[[140 140 122 133 124 114 146]
 [136 138 121 127 132 118 151]
 [143 121 130 118 130 116 123]
 [126 131 124 122 138 130 143]
 [132 135 122 124 135 123 149]
 [137 124 126 112 142 122 139]
 [141 120 130 115 134 119 126]
 [142 138 124 134 122 112 142]
 [135 120 129 114 138 125 127]] ans = 140

[[127 130 141 122 126 142 124 147 111 132 134 115]
 [128 129 133 128 126 133 129 135 122 130 130 122]
 [128 130 140 124 126 141 125 146 112 132 133 115]
 [119 122 120 127 133 108 123 115 141 130 121 150]
 [128 130 135 128 126 135 128 137 120 130 132 121]
 [128 128 130 128 127 130 128 130 126 128 129 126]
 [128 130 142 121 126 142 122 149 109 134 132 111]
 [128 128 128 128 128 128 128 128 128 128 127 127]] ans = 130

[[125 106 141 122 136 135 133 123 138 131 123 118 129 137 106]
 [125 136 122 121 113 127 122 127 116 106 146 144 127 135 135]
 [128 116 127 120 116 123 125 129 134 131 130 131 106 140 125]
 [129 137 117 134 129 118 127 131 134 149 116 122 116 117 132]
 [124 132 130 132 142 133 134 123 122 127 121 119 147 124 135]
 [125 129 124 115 130 128 134 121 112 109 129 126 137 143 137]
 [124 118 137 113 126 135 130 124 119 101 139 133 138 143 126]
 [126 105 141 124 144 130 137 117 138 145 109 105 124 134 116]
 [126 137 122 134 144 129 133 127 120 137 118 119 147 114 139]
 [129 131 125 130 144 120 137 116 127 149 105 105 139 123 139]
 [124 125 137 130 110 134 116 131 137 110 146 144 122 124 108]] ans = 106

[[115 114 137 129 134 126 136 111 111 143 143]
 [100 125 143 133 124 141 140 130 137 122 140]
 [129 133 127 124 105 134 136 111 117 151 124]
 [117 138 132 127 100 143 140 123 134 138 125]
 [126 136 128 125 100 138 137 116 125 147 123]
 [ 99 120 143 133 130 137 139 127 132 123 142]
 [121 117 133 127 128 125 136 107 107 148 137]] ans = 114

[[117 125 120 145 133 128 124 125 123 125 130 122 125]
 [136 118 125 124 116 126 130 141 131 126 130 122 132]
 [140 125 132 114 119 127 132 137 133 129 127 129 133]
 [126 137 132 121 132 130 125 120 124 131 125 133 129]
 [140 121 129 117 117 127 132 140 132 128 129 126 133]
 [142 137 139 100 123 130 131 129 130 133 124 137 135]
 [134 140 137 108 130 131 128 122 127 133 124 137 131]
 [141 136 139 101 123 130 131 129 130 133 124 137 135]
 [128 116 120 136 120 126 127 139 128 124 132 119 130]
 [120 121 119 144 128 127 124 130 124 124 131 120 126]] ans = 125

[[135 116 115 150 122 118 139 125 147 127 127 119 116 115 117]
 [138 115 126 131 124 114 124 114 138 105 130 109 112 131 134]
 [123 126 140 130 138 125 115 128 141 120 149 127 119 144 146]
 [139 140 127 137 122 123 128 107 144 107 125 132 147 116 117]
 [137 150 154 119 129 119 125 117 125 112 129 126 152 145 146]
 [118 124 132 115 136 138 122 144 112 141 132 128 115 141 140]
 [119 132 144 134 139 126 113 128 140 124 149 133 129 143 144]
 [106 131 124 141 137 145 102 127 144 132 140 143 124 120 119]
 [136 117 123 134 123 118 143 133 130 132 125 117 114 129 132]
 [128 115 110 149 124 126 128 123 148 125 128 125 111 111 112]] ans = 116

[[132 135 114 125 138 111 140 132 113 141 124 113 127 114]
 [118 124 130 116 146 130 142 119 127 140 106 130 125 130]
 [114 125 120 125 145 139 141 118 136 134 126 129 123 143]
 [126 137 109 123 140 117 141 126 116 150 118 111 135 125]
 [134 121 117 143 126 130 124 136 128 115 152 126 116 135]
 [136 131 122 140 113 133 115 135 130 116 152 125 131 136]
 [136 143 124 125 122 113 122 136 113 137 125 117 141 113]
 [134 133 116 138 120 128 120 135 124 122 147 120 129 132]
 [137 122 120 138 138 117 139 139 117 121 139 119 114 119]
 [109 126 127 121 133 147 127 112 143 131 128 134 129 151]
 [120 111 129 131 143 135 141 123 134 122 131 133 108 135]
 [115 137 129 117 122 139 119 115 138 141 118 130 145 139]] ans = 135

[[132 130 143 135 129 125 123 152 125 125 130 123 127 136]
 [128 128 117 127 127 132 131 131 124 130 126 131 124 121]
 [130 134 131 130 125 128 134 128 133 131 131 132 127 131]
 [130 137 121 134 128 117 141 125 120 134 124 144 126 119]
 [132 130 142 134 128 125 122 152 125 126 129 122 128 137]
 [122 132 138 119 133 135 124 145 122 128 129 129 133 123]
 [130 135 119 132 137 129 124 131 127 132 127 115 117 128]
 [119 139 134 125 131 120 132 117 124 136 131 136 134 122]
 [128 129 132 124 127 133 130 135 127 135 128 130 126 126]
 [134 131 124 127 141 131 129 129 122 124 121 134 135 124]] ans = 130
---
[[151 134 124 120]
 [139 134 131 117]
 [151 134 124 120]] gives 134

[[108 110 150 110]
 [103 146 133 108]
 [125 140 114 124]] gives 146

[[135 139 103 112]
 [108 133 112 123]
 [154 135 101 119]] gives 133

[[122 111 115 125]
 [127 129 131 147]
 [142 119 102 128]] gives 129

[[129 139 130 113]
 [152 123 133 134]
 [120 157 157 113]] gives 123

[[110 136 121 145]
 [119 101 118 129]
 [106 142 150 130]] gives 101
---
[[128 128 128 129 140]
 [129 137 148 150 150]] Out: 150

[[127 145 117 102 107]
 [131 140 105 101 112]
 [118 119 102 132 124]] Out: 124

[[138 133 117 150]
 [132 131 124 131]] Out: 131

[129 116 155 108] Out: 108

[113 117 111 157 156 110] Out: 110

[[150 107 106 106 146 146 106]
 [109 146 147 146 111 112 147]
 [117 138 140 143 122 119 142]] Out: 142
---
[[140 129 123 103 152 144]
 [114 124 148 144 108 114]
 [114 122 154 140 107 115]] -> 115

[[111 116 114 134 139 127]
 [126 142 135 130 104 117]
 [125 134 132 112 107 101]] -> 101

[[112 125 125 131]
 [134 114 122 128]
 [103 128 120 139]] -> 139

[[141 134 103 125 128 136]
 [114 134 143 128 120 126]
 [135 134 114 132 144 139]] -> 139

[[110 138 110 122 124 118]
 [129 123 116 126 124 126]
 [150 124 135 128 137 139]] -> 139

[[140 132 134 134]
 [134 142 120 127]
 [152 107 117 153]] -> 153

[[129 108 125 118 108 113]
 [144 120 150 149 114 103]
 [110 149 121 129 146 140]] -> 140
---
[[109 125 127 104]
 [103 122 123 118]
 [115 124 123 137]]
123

[[118 127 138 106 121 133 113]
 [142 125 129 136 106 117 115]
 [145 123 114 119 144 141 125]]
141

[[133 138 105 148]
 [146 121 120 103]
 [146 131 101 126]]
101

[[131 113 152 140 131 139 139]
 [119 133 122 118 115 111 136]
 [120 112 133 127 125 118 106]]
118

[[105 151 104 151 151]
 [126 127 127 129 128]
 [130 130 128 128 129]]
128

[[124 133 133 132 128 124]
 [125 132 150 131 128 125]
 [125 132 126 132 128 124]]
128

[[128 129 126 127 128]
 [128 129 126 127 128]
 [156 101 100 155 100]]
155
